Below are the code and all the weights of a small trained network. Each question names an input and a class and asks about switching units off, where a switched-off unit gives its printed mean instead of its output.

import numpy as np


def w(rows, s, z=0):
    codes = np.array(rows[::2]) - 128.0
    scale = np.full(codes.shape[1], s)
    scale[-1] = z or s
    return codes * scale


def f(y):
    return y / 2 * (1 + np.tanh(0.7978845608 * (y + 0.044715 * y**3)))


def log_softmax(a):
    a = a - a.max(-1, keepdims=True)
    return a - np.log(np.exp(a).sum(-1, keepdims=True))


def net(x, mask):
    res = np.array(x, float).reshape(1, 8) / 4 @ E
    y = f(res @ A[0][:, :-1].T + A[0][:, -1])
    res = res + np.where(mask, y, B[0][:, -1]) @ B[0][:, :-1]
    return log_softmax(res[-1] @ U[:, :-1].T + U[:, -1])


A, B = {}, {}
E = w([
[20,193,52,49,84,193,120,164,243,201,131,168],'x0',
[54,107,89,129,13,108,111,51,118,49,165,168],'x1',
[120,155,196,136,109,70,3,91,170,90,134,77],'x2',
[72,109,79,65,130,158,93,145,114,124,166,235],'x3',
[133,118,187,153,109,72,154,99,50,83,116,78],'x4',
[184,62,145,135,121,233,158,16,147,132,183,175],'x5',
[87,169,81,136,132,152,233,141,57,75,54,217],'x6',
[157,198,170,229,38,182,196,94,131,199,90,141],'x7',
],0.0051)
A[0] = w([
[64,179,38,29,156,105,153,172,127,114,93,216,204],'N0',
[109,111,36,55,142,248,156,125,128,144,141,219,218],'N1',
[107,228,112,119,86,84,89,185,172,180,108,75,216],'N2',
[125,35,154,64,112,83,63,83,147,85,236,92,162],'N3',
[71,183,138,109,103,53,168,158,79,86,94,128,193],'N4',
[150,13,163,104,124,83,78,62,124,68,205,89,196],'N5',
[85,186,115,127,126,80,138,163,57,89,55,111,192],'N6',
[55,219,100,86,113,80,112,193,230,178,77,161,211],'N7',
[174,112,213,185,162,101,164,110,41,111,101,90,197],'N8',
[182,110,148,236,61,211,224,21,78,109,108,179,193],'N9',
[146,115,72,98,162,242,118,128,211,211,160,165,200],'N10',
[255,137,193,182,214,75,180,146,37,92,65,92,183],'N11',
[192,179,200,208,116,104,154,138,185,181,135,59,232],'N12',
[109,41,144,58,66,120,13,139,191,107,221,93,208],'N13',
[134,34,138,133,127,36,48,103,131,105,215,79,190],'N14',
[132,77,114,84,163,219,143,157,175,181,165,230,180],'N15',
[30,149,64,67,118,75,67,142,104,81,118,164,181],'N16',
[207,114,206,131,134,44,74,142,126,114,117,38,253],'N17',
[157,214,160,162,92,132,107,101,190,203,101,62,184],'N18',
],0.0046,0.0033)
B[0] = w([
[68,220,74,49,87,122,103,189,215,146,79,172,217],'N0',
[115,226,12,41,131,190,210,208,113,195,154,247,229],'N1',
[112,142,203,169,108,141,40,90,253,150,128,91,199],'N2',
[150,65,95,66,159,93,147,65,156,65,213,126,202],'N3',
[86,145,134,157,106,73,79,159,124,69,68,139,184],'N4',
[161,49,108,81,193,90,168,127,94,47,174,154,218],'N5',
[83,135,111,190,129,69,58,189,133,96,61,131,187],'N6',
[57,137,128,122,45,172,72,113,239,152,124,129,221],'N7',
[200,63,163,188,173,51,149,183,30,111,82,109,221],'N8',
[158,80,88,212,66,163,209,149,8,47,73,193,253],'N9',
[152,130,124,84,159,212,193,132,148,194,169,129,214],'N10',
[189,112,184,158,193,53,112,238,14,169,20,56,242],'N11',
[211,56,213,186,124,174,114,111,100,175,86,67,222],'N12',
[93,104,141,85,103,129,153,25,174,95,234,135,223],'N13',
[134,66,154,64,179,52,129,87,132,58,219,77,210],'N14',
[168,177,106,77,176,170,234,172,137,228,197,162,199],'N15',
[35,174,89,87,90,73,91,115,207,58,141,166,192],'N16',
[194,28,223,120,184,69,101,117,131,133,149,61,237],'N17',
[152,73,195,183,73,208,97,65,132,162,132,56,196],'N18',
],0.0048,0.006)
U = w([
[142,68,127,47,185,49,106,38,153,27,236,114,113],'0',
[151,116,199,169,102,194,50,67,204,212,131,45,37],'1',
[156,119,88,213,59,185,204,111,60,63,87,205,254],'2',
[134,197,54,23,185,205,201,164,154,215,165,208,122],'3',
[29,216,77,99,72,76,25,156,201,77,86,183,60],'4',
[200,106,174,160,248,1,98,214,63,138,41,53,151],'5',
],0.005,0.00017)

Each question gives the input, the list of numbers given to net, and the class t.
The units are the neurons (one row each of A and B). Each row of codes is followed by its name. A weight is (code - 128) times the scale printed after its matrix; where a second scale follows, it is the last column's (A, B and U).
mask holds one flag per neuron, in row order. A switched-off neuron (its flag False) gives its mean, the last column of its row in B, instead of its output. The means were averaged over made-up inputs and are rounded, as every weight is.
A unit's drop is (log p(t) with every unit on - log p(t) with that unit switched off) / (log p(t) with every unit on - log p(t) with every unit switched off).
The circuit of an input: a set's keep is (log p(t) with only the set's units on - log p(t) with every unit switched off) / (log p(t) with every unit on - log p(t) with every unit switched off). Starting from the 12 units with the biggest drops (on a tie, the unit counted first), units are removed one at a time, each time the one whose removal leaves the highest keep (on an exact tie, the one counted first), for as long as the keep stays at least 0.8.
units of the circuit, in order: the units of the circuit, biggest drop first
unit that matters most: the unit with the biggest drop
k most important neurons: the k neurons with the biggest drops, biggest first
drop when u is switched off: that unit's drop, to one decimal
input [-1,-2,7,5,4,6,-1,8], class 2: unit that matters most	N9
input [7,-2,-8,-5,1,-6,-3,1], class 1: units of the circuit, in order	[N2 N7]
input [-2,-1,1,3,3,-7,3,-8], class 4: units of the circuit, in order	[N16 N0]
input [-2,8,-7,6,-6,-5,0,7], class 3: units of the circuit, in order	[N1 N15]
input [-4,3,0,3,-3,8,7,-5], class 3: units of the circuit, in order	[N1 N15]
input [-1,5,1,3,3,-4,4,-8], class 4: units of the circuit, in order	[N0 N16]
input [-8,-1,-1,2,4,-2,7,8], class 5: 2 most important neurons	[N11 N8]
input [8,8,-1,4,3,4,4,2], class 3: 2 most important neurons	[N1 N15]
input [3,8,3,6,-7,7,-1,-8], class 3: 2 most important neurons	[N1 N15]
input [3,-2,1,5,2,6,-5,7], class 3: 2 most important neurons	[N15 N10]
input [1,6,0,-5,-8,3,-1,-2], class 3: drop when N17 is switched off	0.2
input [6,-3,1,0,1,5,-3,-3], class 3: drop when N10 is switched off	0.1
input [-1,2,6,-5,-4,-6,4,7], class 1: drop when N18 is switched off	0.3
input [-8,3,-1,-3,5,6,-4,1], class 5: unit that matters most	N11
